Below are the code and all the weights of a small trained network. Each question names an input and a class and asks about switching units off, where a switched-off unit gives its printed mean instead of its output.

import numpy as np


def w(rows, s, z=0):
    codes = np.array(rows[::2]) - 128.0
    scale = np.full(codes.shape[1], s)
    scale[-1] = z or s
    return codes * scale


def norm(h):
    return h / np.sqrt((h * h).mean(-1, keepdims=True) + 1e-5)


def f(y):
    return np.maximum(y, 0)


def log_softmax(a):
    a = a - a.max(-1, keepdims=True)
    return a - np.log(np.exp(a).sum(-1, keepdims=True))


def net(x, mask):
    res = np.array(x, float).reshape(1, 7) / 4 @ E
    u = 0
    for l in range(3):
        y = f(norm(res) @ A[l][:, :-1].T + A[l][:, -1])
        res = res + np.where(mask[u : u + 6], y, B[l][:, -1]) @ B[l][:, :-1]
        u += 6
    return log_softmax(norm(res)[-1] @ U[:, :-1].T + U[:, -1])


A, B = {}, {}
E = w([
[138,101,122,136,131,114,128,135,128,123],'x0',
[131,116,145,139,131,144,127,129,114,147],'x1',
[122,105,112,107,153,123,149,151,140,118],'x2',
[183,166,158,190,154,97,209,158,219,186],'x3',
[128,129,116,125,138,127,143,115,125,119],'x4',
[61,121,255,112,233,54,100,63,157,168],'x5',
[178,148,148,18,91,71,188,159,22,166],'x6',
],0.0038)
A[0] = w([
[48,93,103,92,103,115,74,115,69,85,26],'0.n1',
[187,156,180,4,126,3,144,124,49,197,1],'0.n2',
[171,178,163,201,128,84,210,168,172,135,153],'0.n3',
[153,151,78,149,94,204,132,183,134,105,198],'0.n4',
[198,156,162,52,68,98,199,179,42,125,95],'0.n5',
[120,119,230,138,33,105,145,68,164,99,128],'0.n6',
],0.004,0.0025)
B[0] = w([
[172,174,120,190,160,68,244,136,157,180,186],'0.n1',
[124,220,185,217,237,170,210,250,90,47,253],'0.n2',
[199,205,124,110,152,173,180,196,160,217,227],'0.n3',
[123,107,109,220,122,160,112,110,96,56,245],'0.n4',
[145,19,18,3,74,105,35,53,151,189,254],'0.n5',
[78,104,98,37,144,133,173,185,150,117,167],'0.n6',
],0.0047,0.004)
A[1] = w([
[104,135,149,183,186,75,210,204,123,21,186],'1.n1',
[157,156,82,185,72,180,73,161,168,116,63],'1.n2',
[240,132,53,52,60,102,94,110,102,177,34],'1.n3',
[6,59,157,93,122,67,108,7,121,111,1],'1.n4',
[167,152,78,238,92,254,154,191,139,33,56],'1.n5',
[198,148,113,149,119,168,155,148,125,131,40],'1.n6',
],0.0036,0.0017)
B[1] = w([
[121,142,152,162,113,196,64,142,115,148,227],'1.n1',
[186,120,108,93,220,163,91,210,88,139,200],'1.n2',
[161,69,84,73,132,201,117,47,133,196,201],'1.n3',
[86,131,19,172,90,120,110,255,150,238,159],'1.n4',
[113,202,211,85,173,52,200,177,52,142,254],'1.n5',
[135,152,104,165,118,112,107,183,145,144,166],'1.n6',
],0.0059,0.0043)
A[2] = w([
[147,162,146,173,152,80,168,183,50,72,130],'2.n1',
[177,171,250,135,171,102,156,145,236,183,73],'2.n2',
[52,161,173,151,130,173,70,154,70,71,216],'2.n3',
[83,112,152,77,110,124,44,124,28,16,234],'2.n4',
[91,141,202,68,135,54,179,136,98,138,1],'2.n5',
[86,85,131,108,142,122,105,109,3,66,155],'2.n6',
],0.0056,0.00084)
B[2] = w([
[94,206,254,158,91,142,170,178,87,126,250],'2.n1',
[152,110,121,90,138,129,83,43,122,71,253],'2.n2',
[145,49,36,129,66,66,139,154,177,175,222],'2.n3',
[9,34,174,170,85,56,144,52,173,22,199],'2.n4',
[161,191,58,234,59,142,173,193,69,102,170],'2.n5',
[27,109,188,169,95,116,90,37,199,45,206],'2.n6',
],0.006,0.0059)
U = w([
[29,112,189,197,57,85,165,148,109,48,131],'0',
[179,217,208,139,184,162,180,206,93,114,219],'1',
[91,75,53,165,125,93,62,187,173,213,148],'2',
[170,124,148,110,184,132,74,8,215,102,5],'3',
[99,38,88,52,83,158,101,35,98,72,138],'4',
[205,112,49,57,101,183,170,162,144,221,96],'5',
],0.015,0.0017)

Each question gives the input, the list of numbers given to net, and the class t.
The units are the neurons (one row each of A and B). Each row of codes is followed by its name. A weight is (code - 128) times the scale printed after its matrix; where a second scale follows, it is the last column's (A, B and U).
mask holds one flag per neuron, layer by layer. A switched-off neuron (its flag False) gives its mean, the last column of its row in B, instead of its output. The means were averaged over made-up inputs and are rounded, as every weight is.
A unit's drop is (log p(t) with every unit on - log p(t) with that unit switched off) / (log p(t) with every unit on - log p(t) with every unit switched off).
The circuit of an input: a set's keep is (log p(t) with only the set's units on - log p(t) with every unit switched off) / (log p(t) with every unit on - log p(t) with every unit switched off). Starting from the 12 units with the biggest drops (on a tie, the unit counted first), units are removed one at a time, each time the one whose removal leaves the highest keep (on an exact tie, the one counted first), for as long as the keep stays at least 0.8.
circuit, biggest first: the units of the circuit, biggest drop first
most important unit: the unit with the biggest drop
top k neurons: the k neurons with the biggest drops, biggest first
top k neurons in layer l: the k neurons of layer l with the biggest drops, biggest first
drop of u: that unit's drop, to one decimal
input [0,2,4,4,2,-7,0], class 1: most important unit : 1.n5
input [-1,6,7,2,-4,2,-1], class 3: top 3 neurons : (1.n5; 0.n2; 2.n2)
input [-2,-5,5,1,8,-4,4], class 5: top 4 neurons : (0.n5; 2.n4; 1.n3; 2.n2)
input [8,1,-3,6,1,1,-6], class 3: top 4 neurons : (0.n2; 2.n2; 0.n4; 2.n1)
input [2,5,-1,-3,-2,7,0], class 2: top 2 neurons : (1.n4; 1.n5)
input [-8,-8,5,1,-4,8,-2], class 3: top 2 neurons : (2.n2; 0.n5)
input [-8,-2,1,1,-8,5,-2], class 3: top 4 neurons : (2.n2; 0.n5; 1.n5; 0.n4)
input [0,7,-6,1,6,-8,-1], class 1: top 2 neurons : (1.n5; 1.n2)
input [-2,4,0,6,-8,-6,2], class 5: top 2 neurons : (0.n2; 0.n5)
input [3,3,0,-1,6,-5,7], class 4: top 2 neurons in layer 0 : (0.n5; 0.n3)
input [8,3,3,2,3,4,0], class 3: top 2 neurons : (1.n5; 2.n2)
input [-3,6,8,5,-8,0,3], class 5: top 4 neurons : (0.n5; 1.n5; 2.n1; 0.n4)
input [8,4,-4,3,3,2,-6], class 3: top 2 neurons : (0.n2; 2.n2)
input [5,7,7,4,-8,-1,-8], class 1: top 2 neurons : (0.n5; 1.n5)
input [2,8,7,0,2,-5,3], class 4: top neuron : (0.n3)
input [0,4,-8,-2,-4,-6,5], class 4: top 2 neurons : (0.n5; 0.n3)
input [2,-4,-1,5,-4,2,-4], class 3: top 2 neurons : (0.n2; 2.n2)
input [-4,0,-3,7,8,1,-3], class 3: top 2 neurons in layer 0 : (0.n2; 0.n4)
input [-6,7,0,4,2,4,-1], class 3: drop of 2.n2 : 1.1
input [-7,0,8,-6,8,-5,-4], class 0: drop of 2.n6 : 0.0
input [-2,2,-1,-7,3,5,-5], class 2: circuit, biggest first : (1.n4)
input [3,6,4,1,8,-8,-1], class 1: drop of 1.n2 : 0.1
input [7,-2,1,-3,-2,7,-5], class 2: drop of 1.n4 : 0.5
